Below is a small trained network, with its code and all its weights. Each question gives an input and a class and asks what happens when units are switched off, that is, made to give their printed mean instead of their output.

import numpy as np


def w(rows, s, z=0):
    codes = np.array(rows[::2]) - 128.0
    scale = np.full(codes.shape[1], s)
    scale[-1] = z or s
    return codes * scale


def f(y):
    return y / 2 * (1 + np.tanh(0.7978845608 * (y + 0.044715 * y**3)))


def log_softmax(a):
    a = a - a.max(-1, keepdims=True)
    return a - np.log(np.exp(a).sum(-1, keepdims=True))


def net(x, mask):
    res = np.array(x, float).reshape(1, 4) / 4 @ E
    y = f(res @ A[0][:, :-1].T + A[0][:, -1])
    res = res + np.where(mask, y, B[0][:, -1]) @ B[0][:, :-1]
    return log_softmax(res[-1] @ U[:, :-1].T + U[:, -1])


A, B = {}, {}
E = w([
[66,148,59,21,65,185],'x0',
[154,130,78,205,2,112],'x1',
[113,155,228,104,46,132],'x2',
[80,188,110,116,147,27],'x3',
],0.01)
A[0] = w([
[218,92,199,224,153,81,104],'N0',
[153,70,60,161,162,106,140],'N1',
[153,68,64,154,181,129,87],'N2',
[84,129,89,100,113,206,77],'N3',
[146,90,99,176,85,83,117],'N4',
[125,149,27,114,165,170,80],'N5',
[119,143,147,115,182,148,129],'N6',
[38,132,140,100,87,162,86],'N7',
[126,122,192,186,153,101,79],'N8',
[156,73,162,157,124,185,129],'N9',
[121,116,64,176,183,151,96],'N10',
[143,100,64,157,74,103,87],'N11',
[139,133,217,116,83,119,123],'N12',
[125,100,173,74,166,107,67],'N13',
[82,136,165,144,171,150,255],'N14',
[156,168,167,142,170,138,79],'N15',
[60,243,133,146,137,8,86],'N16',
[184,42,145,136,126,185,81],'N17',
[193,72,167,160,164,83,74],'N18',
[88,86,169,106,169,174,129],'N19',
[93,96,150,103,184,143,120],'N20',
[97,143,193,125,107,148,45],'N21',
[97,138,142,91,179,140,70],'N22',
[160,109,148,122,114,217,91],'N23',
[119,131,125,185,55,137,89],'N24',
[104,91,157,106,171,129,102],'N25',
[116,161,223,138,104,145,94],'N26',
],0.013,0.0095)
B[0] = w([
[117,152,79,18,63,152,248],'N0',
[84,199,196,179,153,117,189],'N1',
[68,166,216,158,153,49,174],'N2',
[105,112,73,26,85,99,193],'N3',
[222,136,149,162,105,192,196],'N4',
[76,152,170,101,85,20,181],'N5',
[204,125,149,164,79,161,164],'N6',
[57,131,127,64,82,90,190],'N7',
[108,103,110,4,74,96,172],'N8',
[104,56,35,131,223,123,192],'N9',
[35,196,188,159,100,22,168],'N10',
[199,95,173,147,71,220,194],'N11',
[68,215,228,192,207,61,192],'N12',
[190,88,162,163,94,111,155],'N13',
[188,197,131,129,145,207,207],'N14',
[153,83,167,80,104,134,143],'N15',
[144,2,43,155,241,123,223],'N16',
[111,45,98,186,219,77,191],'N17',
[109,113,94,7,48,81,183],'N18',
[182,128,131,158,117,140,181],'N19',
[191,108,134,187,54,174,174],'N20',
[99,95,183,185,113,17,143],'N21',
[186,64,182,137,79,117,158],'N22',
[129,81,47,151,188,63,185],'N23',
[184,121,164,189,100,168,204],'N24',
[173,90,151,176,74,160,156],'N25',
[13,199,166,198,122,68,177],'N26',
],0.008,0.013)
U = w([
[80,123,93,21,62,114,114],'0',
[43,194,206,203,155,74,108],'1',
[116,3,44,178,249,109,84],'2',
[212,112,170,201,64,185,87],'3',
[122,249,74,139,192,233,250],'4',
],0.011,0.014)

Each question gives the input, the list of numbers given to net, and the class t.
The units are the neurons (one row each of A and B). Each row of codes is followed by its name. A weight is (code - 128) times the scale printed after its matrix; where a second scale follows, it is the last column's (A, B and U).
mask holds one flag per neuron, in row order. A switched-off neuron (its flag False) gives its mean, the last column of its row in B, instead of its output. The means were averaged over made-up inputs and are rounded, as every weight is.
A unit's drop is (log p(t) with every unit on - log p(t) with that unit switched off) / (log p(t) with every unit on - log p(t) with every unit switched off).
The circuit of an input: a set's keep is (log p(t) with only the set's units on - log p(t) with every unit switched off) / (log p(t) with every unit on - log p(t) with every unit switched off). Starting from the 12 units with the biggest drops (on a tie, the unit counted first), units are removed one at a time, each time the one whose removal leaves the highest keep (on an exact tie, the one counted first), for as long as the keep stays at least 0.8.
circuit, biggest first: the units of the circuit, biggest drop first
most important unit: the unit with the biggest drop
top k neurons: the k neurons with the biggest drops, biggest first
drop of u: that unit's drop, to one decimal
input [-7,8,-6,2], class 3: most important unit => N4
input [4,3,-4,-5], class 2: top 3 neurons => N0, N17, N18
input [7,3,-8,-8], class 1: circuit, biggest first => N10, N2
input [-4,4,-4,2], class 0: top 2 neurons => N0, N12
input [-8,7,8,7], class 0: top 2 neurons => N0, N8
input [-8,3,-6,6], class 0: top 2 neurons => N0, N18
input [-2,-3,0,-1], class 4: top 4 neurons => N11, N24, N4, N14
input [1,8,8,-1], class 1: top 2 neurons => N12, N26
input [3,0,3,0], class 4: circuit, biggest first => N18, N5
input [-2,8,7,-8], class 2: top 2 neurons => N9, N17
input [-4,1,-4,3], class 0: circuit, biggest first => N0, N18
input [1,8,5,-8], class 2: top 3 neurons => N9, N23, N17
input [5,2,-1,-6], class 2: top 2 neurons => N0, N23
input [-5,-8,0,-6], class 3: circuit, biggest first => N20
input [-2,-6,4,-8], class 2: top 2 neurons => N9, N17
input [-8,-7,-4,2], class 0: top 2 neurons => N18, N0
input [5,-1,-2,7], class 2: top 2 neurons => N16, N0
input [4,-7,-2,8], class 2: drop of N8 => 0.0
input [-1,7,-2,5], class 3: drop of N9 => 0.1
input [-6,6,7,-3], class 1: circuit, biggest first => N12
input [-2,1,-5,-5], class 1: drop of N2 => 0.5
